Each row has a name. Each question is about the rows just above it. Places in a row count from 0.

[-0.833, -2.422, 8.026, 5.408, 4.000, 0.010, 2.547, 3.303, 0.645, -2.553, -5.053, -7.257, -3.339, -0.687] -> J856
[-0.354, -0.574, 0.091, -2.505, 1.460, 3.890, -0.567, 0.508, -1.159, 1.676, -0.880, 2.091, 0.097, -2.731] -> J955
[0.309, 0.562, -1.107, 0.363, -1.223, -0.708, 0.017, -0.609, 0.443, -0.438, 1.031, 0.010, 0.405, 1.335] -> J355
[0.013, -0.103, 2.457, 4.176, -0.105, -2.685, 1.268, 0.420, 1.391, -2.551, -0.675, -4.404, -1.137, 2.582] -> J935
[-0.308, -0.559, 0.089, -2.397, 1.391, -0.383, -0.451, 0.573, -1.212, 1.656, -0.930, 2.056, 0.030, -2.800] -> J870
[-0.167, -0.326, 1.404, 1.109, 0.588, 0.550, 0.452, 0.516, 0.225, -0.577, -0.698, -1.364, -0.573, 0.144] -> J943
[0.187, 0.587, -1.453, -0.205, -0.994, 0.292, -0.290, -0.664, 0.287, -0.018, 1.119, 0.577, 0.531, 0.903] -> J592
[0.199, 0.588, -1.299, -0.181, -1.022, 0.501, -0.312, -0.711, 0.208, -0.106, 1.230, 0.554, 0.579, 0.974] -> J274
[-0.822, -2.343, 7.963, 5.552, 3.900, 0.715, 2.510, 3.053, 0.756, -2.602, -4.941, -7.425, -3.320, -0.546] -> J612
[-0.590, -1.036, 0.810, -2.871, 2.224, 0.736, -0.511, 1.044, -1.456, 2.001, -1.708, 2.142, -0.217, -3.882] -> J780
tags:
[-0.687] -> J342
[0.903] -> J439
[-2.731] -> J256
[-3.881] -> J467
[-2.553] -> J298
[-0.686] -> J798
[-2.732] -> J648
[1.335] -> J731
[-0.688] -> J575
[-3.882] -> J982
The tag of J856, keyed by place 13: | J342
[-0.822, -2.343, 7.963, 5.552, 3.900, 0.715, 2.510, 3.053, 0.756, -2.602, -4.941, -7.425, -3.320, -0.546] is in which row? | J612
[-0.833, -2.422, 8.026, 5.408, 4.000, 0.010, 2.547, 3.303, 0.645, -2.553, -5.053, -7.257, -3.339, -0.687] is in which row? | J856

[4.212, -0.199, -2.654, 2.489, 5.139, 4.393, 1.586, -0.383, 5.024, 3.026, -4.965, 3.922, -4.689] -> J133
[1.136, 3.041, 0.318, -1.030, -1.820, 2.515, 0.041, -2.259, 2.546, 2.612, -1.516, -1.039, 1.349] -> J795
[3.724, 2.182, 4.698, 2.726, 0.300, 1.033, 2.440, 3.222, 1.694, 0.443, 3.513, -3.635, 4.440] -> J108
[-2.128, 4.890, 0.837, -3.746, 0.454, -7.944, -3.288, -6.117, -5.308, -4.209, 0.383, 5.072, -4.175] -> J153
[3.502, 5.042, -0.323, 0.057, 0.344, 3.568, 0.649, -2.699, 4.270, 6.022, -1.520, -0.711, 1.442] -> J778
[0.784, -2.935, -0.685, 2.257, -1.768, 6.264, 2.591, 4.413, 3.380, 4.759, -0.229, 1.327, 5.585] -> J219
[2.542, 2.263, 3.424, 4.463, 6.427, -4.670, 4.000, 3.088, -0.422, -0.622, 1.922, 4.559, 1.120] -> J507
[0.358, 2.889, -3.733, -2.683, -2.249, 4.489, -2.155, -2.398, 4.231, 5.677, -2.719, -4.725, -3.101] -> J578
[-1.035, -4.724, -0.363, 1.356, 0.376, 0.064, 1.103, 3.352, -0.602, -1.710, -0.105, 0.649, 0.018] -> J36
[1.300, 4.381, 6.079, -2.155, -3.311, 1.004, -1.214, -0.838, 0.179, -2.802, 4.208, -3.224, 2.927] -> J327
[1.890, 4.831, 1.725, -2.522, -3.770, 3.821, -1.392, -3.807, 2.821, 2.960, 0.412, -6.495, 2.421] -> J118
[0.661, -2.234, 2.449, -1.036, -2.578, 0.965, -1.296, -1.618, -1.569, -4.462, 1.671, -4.082, 1.379] -> J212
tags:
[6.022] -> J830
[-4.689] -> J311
[5.585] -> J197
[1.442] -> J141
The tag of J778, keyed by place 12: | J141
Which row holds [0.784, -2.935, -0.685, 2.257, -1.768, 6.264, 2.591, 4.413, 3.380, 4.759, -0.229, 1.327, 5.585]? | J219
Whose row is [3.502, 5.042, -0.323, 0.057, 0.344, 3.568, 0.649, -2.699, 4.270, 6.022, -1.520, -0.711, 1.442]? | J778
Whose row is [1.890, 4.831, 1.725, -2.522, -3.770, 3.821, -1.392, -3.807, 2.821, 2.960, 0.412, -6.495, 2.421]? | J118
[2.542, 2.263, 3.424, 4.463, 6.427, -4.670, 4.000, 3.088, -0.422, -0.622, 1.922, 4.559, 1.120] is in which row? | J507

[3.971, -1.294, -3.389, 0.272, 1.781, 6.902, 1.992, -1.463] : J330
[1.269, 1.139, 0.880, 1.919, -0.091, -1.531, 0.202, 1.142] : J950
[-2.976, -1.028, 0.322, -2.005, -0.380, -0.865, -0.916, -0.566] : J735
[-0.516, 1.714, 2.333, 1.800, -0.902, -4.583, -0.707, 1.809] : J864
[-2.733, -4.182, -3.693, -5.196, 1.092, 6.502, 0.172, -3.587] : J844
[-1.946, -0.858, 0.035, -1.443, -0.148, -0.185, -0.494, -0.510] : J993
[1.057, -0.141, -0.631, 0.434, 0.388, 1.332, 0.672, -0.140] : J469
[-2.706, -0.228, 1.093, -1.030, -0.648, -2.478, -1.079, 0.178] : J887
[-2.732, 1.481, 2.960, 0.617, -1.450, -6.203, -1.463, 1.681] : J879
[-4.392, -0.738, 1.283, -2.183, -0.943, -3.005, -1.590, -0.152] : J304
[1.958, 0.033, -0.866, 0.932, 0.561, 1.898, 1.003, -0.061] : J685
Table of tags by key:
[1.898] -> J750
[1.897] -> J41
[-1.531] -> J124
[-2.478] -> J229
[-4.182] -> J980
[6.503] -> J380
[6.502] -> J520
[-0.865] -> J706
[-2.733] -> J320
[6.902] -> J594
Look up the entry of J844 at place 5 in the table: | J520
Whose row is [-4.392, -0.738, 1.283, -2.183, -0.943, -3.005, -1.590, -0.152]? | J304

[3.616, 1.120, 3.956, 1.330] = J54
[-2.399, 5.410, -5.383, 5.164] = J964
[3.616, 1.120, -2.265, 3.097] = J857
[0.485, -0.277, -0.027, -0.565] = J639
[0.485, -0.277, -0.262, 0.692] = J322
Table of tags by key:
[3.097] -> J712
[5.164] -> J585
[0.693] -> J83
[-2.399] -> J38
[0.692] -> J531
[5.163] -> J263
[-2.400] -> J106
Join J964 by its entry at place 3: | J585
Whose row is [-2.399, 5.410, -5.383, 5.164]? | J964
Which row holds [0.485, -0.277, -0.262, 0.692]? | J322

[0.247, -0.082, 0.119, 0.263, -0.025, -0.050, -0.100] : J303
[-2.097, -0.077, 0.175, 0.461, 0.220, -0.188, -0.509] : J363
[0.025, -0.060, 0.235, 0.745, 4.468, -0.075, -1.652] : J587
[-7.071, 0.354, -0.768, -6.565, 0.558, -0.062, -0.166] : J446
[-1.427, -0.116, 0.091, 0.713, -0.391, -0.331, 5.667] : J332
tags:
[0.263] -> J736
[0.264] -> J827
[0.461] -> J233
[-0.082] -> J347
[-0.083] -> J808
[-0.050] -> J617
Join J303 by its entry at place 3: | J736
Which row holds [-7.071, 0.354, -0.768, -6.565, 0.558, -0.062, -0.166]? | J446
Which row holds [-1.427, -0.116, 0.091, 0.713, -0.391, -0.331, 5.667]? | J332
Whose row is [0.247, -0.082, 0.119, 0.263, -0.025, -0.050, -0.100]? | J303
The row with [0.025, -0.060, 0.235, 0.745, 4.468, -0.075, -1.652] is | J587

